Each row is followed by its class.
[14.8,2.3,4.1,8.3,-1.3,-1.7,31.8,36.3,-2.6,1.5,-1.1,-7.0,-8.5,5.0,-12.8,14.3,-15.7,3.8,9.0,5.0,5.7,-3.3,5.1,-12.8,-17.0,-15.6,4.4,-8.6,3.4,-0.4,-14.3,64.2,-6.7,-19.8,29.4,7.6,12.9,0.3,9.5,-2.0,-10.3,2.4,13.7,13.9,-0.7] : vib
[21.2,7.4,0.7,14.4,-3.8,-3.1,25.2,25.6,-0.8,7.6,4.9,-14.8,-4.6,-3.1,-31.9,18.0,-12.5,7.7,-3.7,6.3,10.9,-2.5,1.5,-10.2,-33.7,-10.5,7.1,-7.3,13.2,-5.2,-21.8,72.0,-6.1,-16.4,16.8,4.2,9.0,0.3,3.8,-2.9,-19.5,6.7,16.2,11.9,3.3] : vib
[27.1,10.4,5.7,23.4,-5.4,-2.2,44.5,22.9,5.4,25.9,-1.6,-23.0,-6.8,-12.6,-35.3,25.7,-23.2,2.8,-12.9,8.5,4.4,-4.2,-5.9,-23.4,-55.6,-3.3,5.1,-7.6,16.8,-9.7,-27.7,74.1,-0.1,-21.5,13.5,2.0,7.0,6.8,3.8,-4.2,-18.3,6.5,19.7,6.5,6.3] : vib
[14.2,3.5,-0.5,6.1,-5.5,-0.1,9.6,27.6,-5.2,-11.3,6.0,-6.6,-6.0,0.5,-19.3,8.3,-13.4,10.1,2.8,2.9,11.3,-2.2,10.2,-5.5,-9.3,-14.6,3.8,-5.5,6.1,-4.4,-12.4,54.0,-6.6,-12.6,12.3,1.4,7.6,-0.3,2.8,-2.1,-8.7,3.7,10.2,16.0,-1.1] : vib
[10.8,-1.7,2.6,2.4,-3.8,0.4,-7.3,50.4,-19.8,-26.8,18.1,0.2,-6.9,16.6,-16.8,7.9,-21.6,17.0,24.6,5.4,24.2,-1.3,14.2,12.1,10.6,-27.5,6.8,-7.6,-2.8,-3.5,-10.4,78.0,-14.7,-14.5,46.5,17.6,19.4,-4.2,-0.6,-3.0,-16.0,3.3,26.5,28.1,-6.5] : zesez
[13.3,0.9,-4.9,3.1,-5.0,0.9,-15.5,53.2,-21.9,-28.1,22.7,0.1,-5.8,18.4,-25.3,8.3,-28.1,23.2,26.4,6.9,30.3,-2.8,13.3,17.4,13.1,-32.4,7.2,-6.7,0.8,-6.0,-13.3,78.0,-17.8,-11.8,55.7,24.6,23.2,-5.1,-3.3,-9.7,-20.6,6.3,35.8,32.8,-7.6] : zesez
[18.5,4.4,2.7,6.8,-7.3,-1.1,13.7,39.8,-2.8,-12.8,7.2,-9.3,-1.1,7.4,-25.3,13.1,-11.9,11.4,-7.2,5.3,13.8,-3.7,17.5,-12.6,-17.5,-22.5,6.1,-12.5,12.2,-2.2,-21.1,72.4,-8.8,-18.5,-0.4,-6.9,2.7,-5.3,11.8,1.7,-14.8,8.8,6.7,24.3,2.2] : vib
[13.6,-1.3,6.8,-0.1,1.4,0.7,25.1,59.3,-14.0,-22.3,1.2,3.8,-8.1,19.7,-0.5,11.7,-13.6,4.5,25.2,6.9,11.2,-2.4,9.5,-4.6,10.6,-31.6,4.9,-12.2,-6.4,2.1,-11.3,77.8,-14.6,-15.7,32.1,14.6,10.4,-2.5,12.4,1.6,-11.5,8.3,18.3,30.3,-5.1] : zesez
[20.0,7.6,4.2,8.3,-3.0,-1.6,33.3,41.5,-4.1,-1.7,1.3,-10.1,-7.0,3.8,-18.4,17.3,-14.6,4.7,4.5,6.0,7.6,-3.8,6.1,-16.1,-23.7,-18.4,7.6,-11.0,7.7,-1.7,-18.7,73.7,-8.4,-22.0,18.1,3.6,6.9,0.1,10.7,-0.6,-13.5,8.1,15.6,19.5,2.7] : vib
[10.0,-0.2,4.0,6.2,3.0,3.8,29.6,43.4,-15.1,0.8,-1.1,0.1,-9.1,10.3,-4.0,14.3,-16.4,-0.3,23.6,6.2,5.4,-0.6,-7.5,-4.5,-1.6,-17.9,4.4,-5.0,-5.7,-1.5,-9.1,60.5,-9.3,-11.3,42.8,26.7,10.4,2.6,0.7,-3.1,-9.6,4.5,24.7,11.9,-4.6] : zesez
[13.4,1.1,3.2,6.4,-0.7,3.4,17.7,42.6,-7.5,-7.2,4.4,-3.4,-3.1,10.4,-10.6,16.2,-18.4,7.9,14.1,5.6,18.2,-4.1,5.7,-5.1,-7.0,-18.3,4.3,-6.5,1.2,-1.5,-14.8,71.9,-9.5,-21.4,29.0,10.8,9.9,0.3,4.0,-1.4,-14.2,5.9,19.7,19.8,-2.3] : zesez
[19.3,8.6,2.8,12.6,-5.0,-1.1,14.4,21.4,1.6,-0.9,3.6,-14.7,-1.9,-3.4,-25.5,12.8,-16.3,7.8,-7.4,4.1,9.8,-3.6,4.5,-12.3,-27.4,-11.9,2.9,-4.5,13.0,-5.6,-17.5,56.8,-4.4,-13.9,14.9,-1.1,7.5,-1.3,3.7,-1.8,-11.1,7.8,10.2,11.8,2.2] : vib
[19.9,6.1,1.0,27.1,-0.1,2.7,26.4,33.3,-4.0,23.2,11.1,-15.9,-19.5,-3.8,-38.6,24.5,-36.3,7.0,11.8,9.1,13.8,-4.2,-11.0,-7.8,-42.4,-6.3,8.6,-1.2,11.4,-13.0,-22.3,78.0,-8.6,-19.4,52.7,28.4,19.8,6.6,-3.2,-10.8,-18.6,5.9,38.6,9.4,-1.6] : vib
[15.1,1.1,1.9,4.0,-2.3,0.9,20.4,48.6,-12.1,-9.7,5.3,-5.0,-7.3,12.0,-12.2,13.7,-16.5,7.9,17.9,5.2,12.1,-3.2,5.9,-3.7,-2.4,-23.1,5.8,-8.9,0.9,-0.9,-14.5,76.6,-12.2,-18.6,35.9,14.8,11.8,-1.5,7.3,-2.2,-13.2,6.7,21.1,23.1,-4.8] : zesez
[16.5,5.9,5.5,12.7,4.4,-1.1,38.8,23.9,0.1,21.5,-0.6,-12.1,-8.1,-5.4,-21.6,21.4,-19.3,0.3,5.1,8.9,2.5,-2.0,-8.9,-16.9,-33.4,-3.8,7.0,-4.3,6.4,-6.0,-18.1,61.3,-4.0,-19.7,25.4,13.8,8.1,8.6,3.5,-3.8,-9.7,4.6,22.0,5.5,0.8] : vib
[10.8,5.3,1.8,9.4,-1.4,6.1,16.8,33.6,-10.8,-1.2,8.2,-8.5,-8.4,7.6,-18.6,13.8,-18.4,6.8,7.9,4.2,11.9,-2.7,0.8,-4.1,-13.8,-13.2,6.7,-7.2,3.0,-4.3,-13.8,67.0,-8.6,-15.2,31.5,15.2,12.6,2.1,2.2,-5.2,-15.2,4.8,22.2,13.0,-1.8] : vib
[6.6,0.3,2.2,5.3,2.1,2.0,8.2,31.0,-9.3,-3.0,7.6,-1.0,-7.8,7.4,-10.3,10.2,-17.5,7.4,17.4,4.5,6.0,-3.5,0.5,3.7,-0.8,-13.5,4.1,-4.0,-1.9,-3.2,-8.4,57.8,-10.8,-12.5,37.0,23.2,12.4,1.2,-0.8,-3.9,-11.5,1.6,20.6,13.3,-4.1] : zesez
